Each row is shifted at random along 6 fixed directions that mean nothing.
Known rows, with every step that occurs
vilo nimi basit tolite movizer fedali kupeli muku: [ 133 -189  -47 -165  -54  185  174 -123  137  495  -20 -154  151  -92
   22    8  159   64  194  153 -142   71   53   41   32  444  357  -91
 -164  100  388  138  -59 -168   27   35 -199   73  141  246  -30  -69
  147  426  350  -14 -314  109 -468 -187  252]
dumaval muku basit tolite movizer fedali kupeli: [  68 -208  129   53  166  256  236  145 -134   17  140  -72   99 -183
  -17  190 -147  -72  -67   11   96 -190  105  -50   77   49  299 -281
  157  -16   41 -333   73  164  503 -263  192   94  -12 -222 -158 -109
   33  167 -125  178   80  472   14  140   53]
muku dumaval fedali kupeli movizer nimi basit vilo: [ -24 -156   15 -297  170  164   38  107 -178 -355   31 -207 -169 -252
 -109  197 -556  185   13   -2   22 -321  220  -30  265  -17  600 -179
   63  152 -347   65  307 -161  529 -162  260   -9   19 -223   -4  262
   -7   85 -441  593  463  253  219   35  -62]
vilo nimi movizer tolite basit: [ 261 -236  104  147  133   22   37 -422  165  396 -318 -173   22  156
  181   16 -167  -51  228  379 -145  108  -11  593  445   75  221  218
 -165  149  320 -188 -483 -344  131   56  -43 -190  -39 -139  153  185
  162   88  144   34  142  141 -231  -26    9]
movizer fedali muku kupeli dumaval: [  61 -174 -420 -113  -14  127   96 -142  249  261   42  -39  104  -44
   36   64   15   13  310  -16 -203 -269  131 -165  190  181  265  -53
   24  125 -134   -3  -26   35  116   83 -124 -197   15   30  127 -366
  195   43   59  126  139  172 -189  -37  107]
dumaval muku kupeli movizer tolite nimi vilo basit: [ 274  -87  163 -149  157  121  -90  -48 -173  310  212 -181 -169   53
 -134  230 -154  228 -186   62 -292 -246  337 -179 -308  392  593 -207
   37   99 -235 -229 -127 -294  547 -353  153  148  -45  -68  -10  362
  494  273 -140  271   38  280    3  -90 -261]
fedali kupeli movizer nimi dumaval: [ 103 -220 -207 -205  -76  270 -125  180    7   37    5  -76  124 -175
  -93  176 -158   34 -190  142 -243 -197  185  -54  245  242  682 -286
  120  109  -52  145  108 -228  316 -243   54 -106  121 -182   75  116
  127  333 -263  561  229  176   74  -16   22]
nimi dumaval muku kupeli movizer tolite basit vilo: [ 386 -157   80 -292  -75   54 -155 -295   29  625  141 -145 -319   55
   13  262  -33   83  180  -66 -162  -10  164  -71   16  247  229  -98
 -214  108    4 -103  -61 -177 -312  266 -514  197  158  411   68 -149
  240   -5  244 -349  -42  290    1 -193   20]
tolite nimi basit muku kupeli dumaval fedali movizer: [ 112    7  101 -276   47  -82  166 -328  144  218  395   66 -271   84
   47   11   87   43 -158   -6  -73  -60 -298 -105  141   91  345 -183
 -221  147 -230  -64  -69  186  284  -75 -249   -5  407 -108 -311 -125
 -167  -95  130  191  208  133  -23  -17   81]
muku basit vilo nimi dumaval fedali kupeli movizer tolite: [ 228 -364 -119 -147  102   75  109   36  -81 -272  -88 -470 -400 -447
   55  325  -62  402   45 -137  103   14  418  152 -242  431  329 -400
   33  214   97  327  167 -239    4  305 -272  -91 -174  359  275   83
  554  394 -185  140  -45   94 -261  -49   73]
dumaval muku basit nimi: [ 163 -254 -102   54  264 -120  239  -34   70  199  130   21    6  -25
 -155  269 -355  257  -33 -168   51  -37  117  170 -217  334  291 -309
  -39 -178 -197 -255  -53   -7    1   -8 -166 -225   15  142 -200 -113
  410  373   30   33 -109  222 -156  146  174]
tolite nimi vilo dumaval fedali movizer kupeli muku: [ 387  -65  -50 -441 -209  170  112   -8  334 -201  409 -175 -247   -1
  171  137  242 -290 -256 -175    7    1 -420 -141  500  522  -46   85
 -390  506 -130  104  207  540  452  275  -18 -152 -208  111 -119 -482
   18  400  143  116   20   87 -184 -119  133]
nimi vilo basit tolite movizer fedali muku dumaval: [ 253  -63  214   51 -103  397   21 -277   -2 -389  354 -642    9  229
  367  -59  309 -246  201  104  -87 -290 -330  -23  425  322  136   39
 -170  273  201 -166    6  489  531  148  200  173 -303  103   33 -431
  -36  323  416 -158 -339  677 -292   65   26]
fedali kupeli movizer tolite nimi dumaval muku basit: [ 389 -350  -50 -205  -28   11 -213    6   37   16  115  -74 -187 -355
   75  234  -17  188 -356 -109  117   99  324  111 -109  416  325 -471
   32  253   10  157   42   67  220  -82 -209   23  142  -39  -62  -18
  282  218 -361  269  114  107   45  -48  104]
dumaval fedali muku basit movizer nimi: [ -86 -326   11  -53  253 -108  343   73  -64  -39   13   22  -44 -305
 -178  216 -291   83   49 -141   16 -207   18   45   85  -16  403 -327
   13   98 -328 -226  146  135  276    4  132 -188  160   -6   47 -181
   45   80 -294  197  373  191   92  141  121]
muku dumaval fedali kupeli movizer: [ 125   93  -11 -158  239  391    0 -112   16   24  504 -158  178 -154
 -615 -169 -376   51  237  126 -258 -790  121 -196  378  139  509 -120
  115 -173 -113 -303  247 -197  268  -86 -178   82   28  265 -173  -75
  249  326  -46  381  240  580   61  -88    4]
tolite movizer kupeli dumaval muku basit: [ 317 -378  -84 -337   91 -146   18  -22  281  195  -47  338 -468 -284
   38  407 -486  174 -237  -93  -58  111  162  350  331   61  233 -262
 -124  411 -132   89   99   57  391  -11   -7  -80  296 -147 -291 -243
  -23 -197 -427  150  419   34  114  -27   79]
kupeli dumaval muku basit tolite nimi: [  23   51  266   61  120  -86   48 -239  108  307  310  307 -145  131
 -186   71 -222  109 -151  -38 -135 -433   98  -48 -297  323  295 -187
   41   19 -193 -247 -406  171  160 -217 -237  -51  170 -202 -260  142
  384   89 -176   50  -19  273   -6  363   68]
vilo dumaval muku basit tolite: [  57 -148   41  157   42 -182  382 -200  213  301  -19  231 -119   15
   51  407 -399   23   92 -306  173 -349  267  277    4  222  -89  162
  -62    2   88 -210 -383  130 -142  194 -178 -240  -54  128 -157  -83
  297  179   54 -193 -106  258 -311  171  173]
kupeli muku dumaval fedali movizer nimi vilo: [-197 -118    3 -204 -146   37 -108 -231  196  -25  245  121   -3   63
 -149  102 -274 -278  -40   52  -54 -337  119    8  426   25  340  142
 -127  406 -528  -45   45  298  511 -305  354  -34    2 -374  -68  -53
 -164   29 -271  374  558  298  141   75  -17]
movizer kupeli muku basit tolite: [ -27 -121  -58   53  138 -198   98 -197   90  436  -68  401  121   58
 -199  453 -119  -37 -275  -50  -67 -150  157 -221 -253  -36  314  105
  306   39 -168  -64 -146   59  114 -326   65  -55  171 -309  -36   74
  -43  125 -105  193  158  180 -160  215  -50]
muku kupeli movizer fedali: [ 182 -270 -489 -437  253    9 -222 -233  282  441  -11  -59  -49 -242
  -29  365 -240  379  203   19 -345  112  388   57  127  125  251  -49
 -195 -106 -102  222  336 -264 -171   41 -239  -94  518  301  -22 -280
  235   -3 -198   48  540    4 -133 -168   31]
tolite basit dumaval fedali movizer kupeli muku: [ 127 -583 -356 -163  -22 -345  634 -230  207  551  -39  587 -320 -162
 -319  354 -329  242  273 -255 -223   61  336   14 -159   -9  136 -215
   89  117   61   56   41 -540 -259  302 -668   29  497  396 -332  -99
  528   17 -126  -54  497  -14 -108 -201  173]
muku basit nimi vilo dumaval fedali kupeli movizer: [-274 -315   15 -304   19 -339  182 -225  208    1   57  170 -171  -31
   21  320 -764  331   -7  -36  -73 -142  194  476  489 -164  267  -62
 -168  373 -503   74  231 -168  204 -112  180 -228  195 -209 -212   35
  -93  -69 -359  234  773   89   87 -111   73]
basit muku dumaval fedali kupeli movizer: [-208 -117 -260  -76  -25  -19  115 -378  139  182  318  259 -155  -38
 -313  212    5   29   36  -98   30 -285  112 -473 -161  -10  276  -64
  219  -13 -238  -58  -74  -45   74 -186 -394  244  466   -7 -149  -17
  124   30  -96   14  468  341 -189 -124  156]
dumaval fedali kupeli muku basit: [ 166 -255 -274 -137  215   41  350  168   66  -88  325 -123  135 -400
 -529  139 -165  247   -8 -232   38 -277  188  -94 -105  413  195 -403
  -57  -58  -71  -20  424  217  116    5 -284 -225  -13  416 -250 -339
  233  513 -114  334  -10  255 -269  -62  154]
basit muku kupeli dumaval fedali: [-353 -112 -322  139  129  -93  495 -287   64  412  -15  260 -212   87
 -249  373 -168  134  238   -9  -29 -401  185 -347 -206  -71  341  120
  257  -48 -345 -149 -336 -340  147 -234 -151  -66  108 -344   36  203
  279 -105   13  227  389  266 -186   63 -147]
muku kupeli movizer tolite basit nimi vilo: [ 114 -379  -27 -375  -29 -461 -344 -767  336  726  -90  296 -188  212
  374  348 -240  163  -77  175 -222  557   59  395  194 -361   53   74
 -449  289 -445  185  -89 -160 -278  -60 -294   61  775 -223  -40  -96
 -225 -538   10 -225  904  -93  -14 -166  -11]
vilo basit movizer nimi dumaval fedali kupeli: [ -11   14  181 -196    7  -49  307 -161  223  597  106  292   71   26
 -202   25 -486   -9  100  166 -519 -324 -324  -50  545 -234  709  -72
   54   11 -106 -250  -89 -341  -88   97 -187  -68  530  204 -117  110
 -340 -104   32  -75  341   46  -10 -192  144]
fedali dumaval muku basit nimi: [-134 -289 -151  303  -69 -353  357 -125   92   18   80  367  -90  183
  145  222 -307   -2 -275 -272  409 -135   97  253  -91   52  225 -280
  184   55 -187 -251 -430  174  280 -115   32 -290 -135 -364 -163   54
  192   52 -179  296  167  271  -63  305  191]
basit dumaval muku kupeli: [ -33    3 -201   51 -118  -79  101  -46  255 -166  211  196 -120   22
   88  394 -248 -150 -594 -172  234  -20 -225 -525 -107   -9  107 -157
  314 -335 -707  -15 -116  302  379 -266  247   53  104 -499 -175  -84
 -183   23 -142  427  282  324   88  349  -85]
basit tolite nimi movizer kupeli: [ 369 -383 -345   48  285  -41  288 -152  170  118 -340  -47 -246 -199
  383  501   86  162   31   43  299  254  -23  350  125  218   36  141
   -3  -59  315   85 -212 -379   46  106 -119 -138  -48 -308   50  -33
  444  188 -140  265  195  -54 -206  165 -173]
tolite basit nimi movizer fedali: [ 194 -263  -95 -101  143 -169  -22 -410  218   46   -6 -150 -150  225
  370  161   59  149   10  155  -46  619 -461  179  320  -14   70  -16
 -251  -13  107   26  -34  127   57  140 -217 -181  436  -84 -163 -204
 -119  -82   20 -165  360   71 -169   75  277]
kupeli dumaval fedali movizer tolite nimi basit muku: [ 184 -475 -260 -188  -21  -20  261  -27  -88 -354  193 -355 -493 -323
   48  165  277  256 -148 -202  161  172  -89 -161 -349  545  182 -483
 -104  174  135  372  -42  198  204  363 -515  -50  149  111   53  -67
  416  387 -278  114  -45   -1 -207  167  172]
basit movizer fedali dumaval muku kupeli: [  84 -130 -243 -135   40  441  362   99 -149   62  -13 -483   30   46
  174  113   91 -223  258    4   70 -152 -123 -248  410  364  309   24
   45 -146  123 -329   80   32  253  328   -8  -73 -312  211  306 -431
  153  240  345   11 -150  532  -60  -45   64]
muku dumaval fedali kupeli movizer nimi basit: [ 378 -111 -363 -220    4 -129 -265 -373  307 -107  297  -14 -393 -543
  -54  157  156  372 -116 -185  242  242   31  -51 -195  343  253 -304
 -194   37   99  366   51  194 -117  245 -559  -73  599  472 -194 -200
  132  100 -273   52  265  -42 -344 -157  338]
movizer kupeli muku dumaval: [  61 -140 -151 -388  218  144  -13   47  166  392  -36  272  278  -38
 -588  221 -826  126   27   53 -498 -618  297 -185  291   84  615   44
  365    5 -541 -110  249 -386  326 -314  234   83 -132 -223  -77  133
  140  240 -209  544  287  186  202  -25 -182]
vilo nimi basit tolite movizer kupeli: [ 227  -32  209  -46  239  253  168  -27   -9  333  -42 -147  125  -47
  -98   70 -290   97  -44  289 -294 -241 -237   93  238  153  621  -54
  102 -105  161 -175 -114 -446  393 -123  247   78 -104 -134    6  264
   77  425  225  353 -190  211 -127   62 -103]
movizer nimi vilo basit dumaval fedali muku: [  38 -326 -219 -113 -216   -2  282   32  214 -224   69 -213  -86 -188
   57  126 -227   44  105 -190 -180  -86 -230  -48   75  316  333 -314
 -113  209 -332  149   35  117   97  312   29 -155  -26  230   61 -206
  167  372  -67   20   26   44 -170   29   84]
tolite movizer nimi basit dumaval fedali muku kupeli: [ 442 -228  -77 -192  -61   44  187 -147  193  301   56 -203 -278 -364
  126   40  207    3  285  -83  113  231 -154  123  226  181  336 -372
 -360  119   28  125   -9   -1 -164  449 -338   76  316  481  -56 -534
   15  -14  389  -89  -81  177 -115 -125  191]
vilo basit tolite nimi dumaval muku kupeli movizer fedali: [ 260 -115   35 -424  129  112 -172   51  118 -147   93 -389 -328 -321
  547  399 -185  170 -394 -256   -3  238  -83 -129  -29  450  255 -152
 -107  -71  -38  395  245  345  346  119  166  -72  187   22  -93 -185
   72   78 -269  149 -177   72  -75  103   42]
dumaval fedali muku basit nimi: [ -49 -522 -334  201  239 -387  525  -43  130 -271   -7   35 -144 -292
  178  376 -266  135   21 -368  516   85   38  375   28   11  -52 -235
 -108  128 -212   -7   71  281  205  133   68 -475  -39 -148 -101 -362
  169  107 -257  289  309  124 -169  214  191]
kupeli movizer nimi basit: [ 218 -152 -112  -99  180  110 -261   29 -240   20  137 -337  -67  -90
 -301  214  124  401 -164   89 -320  -13  204 -201 -424  567  742 -384
  -30  -92  190  128   -3 -148  219 -162 -110  -68  345  238   50  288
  429  640 -269  267  -85  186 -135  175   90]
movizer tolite nimi basit vilo dumaval fedali kupeli muku: [ 151 -420   45 -489  104  -98  385  340 -111  101   32  -12  -70 -246
 -437  200 -514  540  -32 -191 -235 -338  283 -274 -286  312  408 -527
  151  142 -406  202  207 -420  107   42 -236  198 -118   15  -15  505
  455  446 -387  364  159 -213   44   14  -28]

Rows
[ 298 -154   33 -248  131   83   98   23    8  585  -43   75 -221 -104
 -180  298 -329  231   74 -117 -201 -371  601  -98 -214  415  405  -77
   83   32 -135  -64 -285 -525  103   28 -208   67  -63  114   72  330
  798  210  -74  151   20  101  -51  -87  -51]	vilo dumaval muku kupeli movizer tolite nimi
[ 119 -184  252 -231   85 -106   78 -131  -61  -80  131 -178 -329   61
 -228  165 -256  286  -57   72 -197 -154 -216 -198  145 -116  202 -194
   80  -13 -137  -73  -60 -162  134  139 -207  211  125    4   26  317
   15   73 -371  -53  452  130   81  136  -28]	nimi movizer tolite basit vilo dumaval fedali
[-213 -245 -125 -107   11 -339  108 -160  129 -265  209   10 -391 -171
  -93  123 -189  326 -176 -101  188 -135  -63   59   44  127  357 -373
   39  141 -328  167  -33  145  315  -30  -39 -227  170 -172 -107 -125
   52   19 -537  325  335  146   59  190  163]	kupeli dumaval fedali muku basit nimi movizer
[ -19 -271  -28 -340   34   51 -192 -148   -8   68 -282 -424  -46 -115
  339  321 -226   57 -333   58  -34  323   11   40   -3  234  397  -29
 -121   95 -269  354   17   72  341 -124  296  -26  136 -270  277   79
 -231  171   44  268  -16   72 -156  -28  -22]	vilo nimi basit muku kupeli movizer tolite
[  69 -113  -17  139    4 -333  124 -271  239 -423  286  138 -567  -72
  220  402   69  221 -449 -194  252   58  -17   89 -185   -1  124 -303
   67  185 -153  104 -102  252  300  -35  -25 -179  137 -111 -148   97
   66   56 -314  229  373   43 -255  238  161]	muku basit vilo nimi dumaval fedali movizer
[ -70 -326   64 -771 -229   35  102 -390  364  622  178  -93   82   56
  -94  -83 -728  -53  367  102 -745 -348 -154  320  829 -176  320  -27
 -487  378 -506    9  278 -115 -279  343 -327   96  371  394  -34 -453
 -450 -163  198 -385  423   51   38 -445  -50]	nimi vilo basit muku kupeli dumaval fedali movizer tolite
[ -43 -142   66   -3  -52  200  207   41  -18  135   86 -190  -17  -97
   68  -46 -180   78   12   31   17 -210 -126   23   66  377  476 -257
   91  -40  242 -127 -237 -105  436   16  200   81 -211  -52   11  189
  231  406   -8  190 -244  248 -138  104  140]	vilo nimi basit tolite movizer fedali dumaval muku
[ -78 -236   -3  -94 -163  -94  226  -27 -130  161  -89 -116 -329   75
  205  310   68 -183  247 -223  127  -90  236   17  123  200  301  113
 -323  506  176   92 -205   63   73  261  -64 -251  169  201  201  -10
  111  194  -64 -122   54  192 -155   -3  268]	kupeli movizer nimi basit vilo dumaval fedali muku
[ 310  -48  167 -116   38  -39 -111 -224 -103  430   70 -124 -274  219
  356  321  196 -233 -164  -38  241  224  100  -83  -54  137  164   92
 -309  229  -93 -163 -257  158  181  -92  -59   42  185 -162   59   -4
  -53  -53  148  -57   55  270  -11   27  -39]	dumaval muku kupeli movizer tolite nimi basit vilo
[ 188 -287   91  -20   -6  -60  403 -151  -98   95  -68  -86 -286   62
  -85  169  -49  146  196  100   17 -146   19    0  221 -141  160  -62
   90  153  201 -153 -243 -428   68  196 -382  100   -6   29   74  291
  158   35 -120  -19  387  161 -124  -92   -2]	nimi movizer tolite basit vilo dumaval fedali kupeli
[ -61 -117 -135 -171   20  -19  360 -307  -15  378  250  -76 -146   29
 -246   94  -54  164  208   13 -138 -310  -13  -88  111   83  472 -106
  -92   -4  -20 -140  -35 -181   38   38 -331  -14  281  220 -139 -130
  -69  102  234   87   65  303 -144 -162   25]	nimi basit muku kupeli dumaval fedali movizer
[  84 -453 -284  157 -183 -327  181 -286  380  173  -28  315 -465 -415
  479  452  358  -95  -49 -244  560  378 -186  176  -26  -53 -135 -161
 -205  228  149  312 -368  263 -181  265 -277   -5  420 -198    8 -332
   49 -200 -221 -135  381  -79 -238  231  228]	basit tolite movizer nimi dumaval fedali muku
[ 123 -556  176 -210 -158 -111  196 -190   11  -57  -20   30  -19  307
  293  163 -370  -37 -212  118 -270   57  -81  367  407 -199  161 -170
 -112  342 -248    9  -81 -100  335   67    3    9   47 -389    9  140
   -2   56  -51  153  518   82   76  105   46]	fedali movizer tolite basit nimi vilo dumaval
[  61 -437 -360 -120  -61 -373  518 -111  272  356  -95  278 -321 -103
  180  458 -293   85  -47 -257   45  181   57  194  157   48  391   -2
   44  223  128  294  -59 -344  -30  314 -195 -343  200  156 -126  -65
  130  101  -95  132   90 -143 -283 -169  208]	vilo basit nimi dumaval fedali movizer kupeli muku
[ 185 -299  140   45 -144 -128  216 -319  188  283   22    8 -147   70
  217   38  -37 -199  211  -96    0   13 -278   76  162  -56  -59  -64
 -174  363  -47 -101 -298  129 -144  413 -346  -32  -26   55  192  -83
   52  -29  208 -308  110   74 -183   18  198]	movizer tolite basit vilo nimi dumaval fedali muku
[ 138   18  152 -345  135  401 -127  220 -257 -352  456 -488   98 -225
 -600 -115 -144  116 -191  -18 -234 -520   76 -437  -84  571  823 -422
  115 -102 -259   17  355  237  615 -165  179   89 -164  215  -61   51
  177  654 -160  612 -289  457  108  159   57]	kupeli muku dumaval fedali movizer nimi basit
[ 130 -181  297 -334 -198   54 -293 -167 -162   92  353 -265 -215  260
  -92  113   55  102 -327    8 -331   79 -150 -443 -303  437  327 -281
 -108  146 -186   43 -106  137  204   63 -263  265  219  139   83  170
  295  406  -36 -272  -24  297  -34   40  189]	kupeli movizer tolite basit nimi vilo dumaval muku
